Here is a tiny trained network, its code and every weight. The questions are about switching its units off for an input and a class, where a switched-off unit gives its printed mean instead of its output.

import numpy as np


def w(rows, s, z=0):
    codes = np.array(rows[::2]) - 128.0
    scale = np.full(codes.shape[1], s)
    scale[-1] = z or s
    return codes * scale


def f(y):
    return y / 2 * (1 + np.tanh(0.7978845608 * (y + 0.044715 * y**3)))


def log_softmax(a):
    a = a - a.max(-1, keepdims=True)
    return a - np.log(np.exp(a).sum(-1, keepdims=True))


def net(x, mask):
    res = np.array(x, float).reshape(1, 5) / 4 @ E
    y = f(res @ A[0][:, :-1].T + A[0][:, -1])
    res = res + np.where(mask, y, B[0][:, -1]) @ B[0][:, :-1]
    return log_softmax(res[-1] @ U[:, :-1].T + U[:, -1])


A, B = {}, {}
E = w([
[154,45,107,57,112,101,80,212,162,139],'x0',
[147,86,80,119,62,98,209,78,105,80],'x1',
[56,119,146,82,73,72,120,67,255,182],'x2',
[138,107,70,126,161,173,132,115,174,152],'x3',
[204,160,174,102,72,69,112,94,112,161],'x4',
],0.0091)
A[0] = w([
[169,52,3,182,225,196,166,150,83,93,182],'n1',
[96,100,165,158,171,144,71,208,110,67,171],'n2',
[77,60,86,92,139,145,74,160,191,209,217],'n3',
[154,196,161,221,138,130,162,71,83,105,255],'n4',
[126,26,83,72,32,106,91,172,179,153,206],'n5',
[78,165,96,159,85,132,149,44,116,87,172],'n6',
[152,181,169,162,147,123,68,149,82,200,162],'n7',
[205,79,130,46,52,64,110,112,109,114,201],'n8',
[185,138,169,148,97,77,43,119,86,201,199],'n9',
[126,207,137,183,148,92,84,100,80,127,176],'n10',
[78,81,106,167,158,177,83,85,214,190,174],'n11',
[146,228,186,134,155,151,76,99,71,177,167],'n12',
[57,185,134,153,57,126,205,81,160,133,169],'n13',
[215,130,124,155,153,207,176,90,89,160,174],'n14',
],0.0071,0.0039)
B[0] = w([
[125,159,87,205,186,145,89,167,103,113,255],'n1',
[111,58,121,139,123,191,110,164,128,89,186],'n2',
[127,93,90,97,148,140,154,148,139,181,233],'n3',
[143,254,199,145,100,155,126,128,128,73,245],'n4',
[110,74,88,118,153,69,192,129,120,166,236],'n5',
[85,162,177,153,148,64,172,85,123,111,192],'n6',
[180,105,141,70,64,167,91,155,150,60,181],'n7',
[167,83,126,180,24,10,168,192,54,194,209],'n8',
[154,128,117,98,57,132,145,169,129,142,189],'n9',
[154,166,148,122,85,180,138,144,142,47,188],'n10',
[71,179,88,64,175,153,141,107,186,176,213],'n11',
[143,172,159,74,98,160,73,172,149,87,201],'n12',
[57,176,145,120,96,107,189,55,125,155,204],'n13',
[173,201,124,146,132,107,130,188,124,141,195],'n14',
],0.0091,0.0092)
U = w([
[190,155,181,45,41,160,41,148,173,86,108],'0',
[83,194,208,132,97,93,191,54,141,115,8],'1',
[179,188,87,208,178,114,101,145,81,107,68],'2',
[66,114,22,13,201,124,170,110,203,185,146],'3',
[159,28,85,142,81,47,191,156,65,188,192],'4',
[84,2,70,167,190,156,50,152,135,101,228],'5',
],0.0076,0.0014)

Each question gives the input, the list of numbers given to net, and the class t.
The units are the neurons (one row each of A and B). Each row of codes is followed by its name. A weight is (code - 128) times the scale printed after its matrix; where a second scale follows, it is the last column's (A, B and U).
mask holds one flag per neuron, in row order. A switched-off neuron (its flag False) gives its mean, the last column of its row in B, instead of its output. The means were averaged over made-up inputs and are rounded, as every weight is.
A unit's drop is (log p(t) with every unit on - log p(t) with that unit switched off) / (log p(t) with every unit on - log p(t) with every unit switched off).
The circuit of an input: a set's keep is (log p(t) with only the set's units on - log p(t) with every unit switched off) / (log p(t) with every unit on - log p(t) with every unit switched off). Starting from the 12 units with the biggest drops (on a tie, the unit counted first), units are removed one at a time, each time the one whose removal leaves the highest keep (on an exact tie, the one counted first), for as long as the keep stays at least 0.8.
units of the circuit, in order: the units of the circuit, biggest drop first
top k neurons: the k neurons with the biggest drops, biggest first
drop of u: that unit's drop, to one decimal
input [-1,8,-5,-4,-2], class 2: units of the circuit, in order => [n1]
input [2,-1,1,-6,2], class 4: units of the circuit, in order => [n4 n8]
input [-2,0,6,3,1], class 3: top 2 neurons => [n4 n11]
input [5,-2,-2,-6,-3], class 5: units of the circuit, in order => [n2 n4]
input [-5,-8,3,0,-3], class 0: units of the circuit, in order => [n12 n7]
input [5,5,-5,8,-3], class 5: top 2 neurons => [n4 n1]
input [-5,-3,3,-6,3], class 0: top 2 neurons => [n12 n7]
input [-6,-2,-1,-3,1], class 0: units of the circuit, in order => [n12 n7]
input [-3,0,2,1,8], class 0: units of the circuit, in order => [n12 n9]
input [1,-7,0,-1,-6], class 5: top 2 neurons => [n2 n13]
input [6,-7,8,4,8], class 3: top 2 neurons => [n11 n3]
input [4,1,8,1,2], class 4: top 3 neurons => [n8 n5 n12]
input [2,-1,0,-3,0], class 4: units of the circuit, in order => [n4 n11]
input [2,-3,8,4,7], class 3: units of the circuit, in order => [n11]
input [6,-6,-8,-7,-4], class 5: top 3 neurons => [n2 n4 n1]
input [-2,2,8,-4,-4], class 3: top 2 neurons => [n4 n11]
input [1,-3,4,4,8], class 4: top 2 neurons => [n8 n4]
input [-2,-4,-3,5,-6], class 5: top 2 neurons => [n2 n4]
input [3,0,6,-5,4], class 4: drop of n10 => 0.0
input [-7,-8,7,3,6], class 0: units of the circuit, in order => [n12]
input [-5,-3,8,8,5], class 3: drop of n11 => 0.4
input [7,-1,5,6,6], class 4: drop of n8 => 1.2
input [7,1,-8,2,-2], class 5: drop of n2 => 0.4
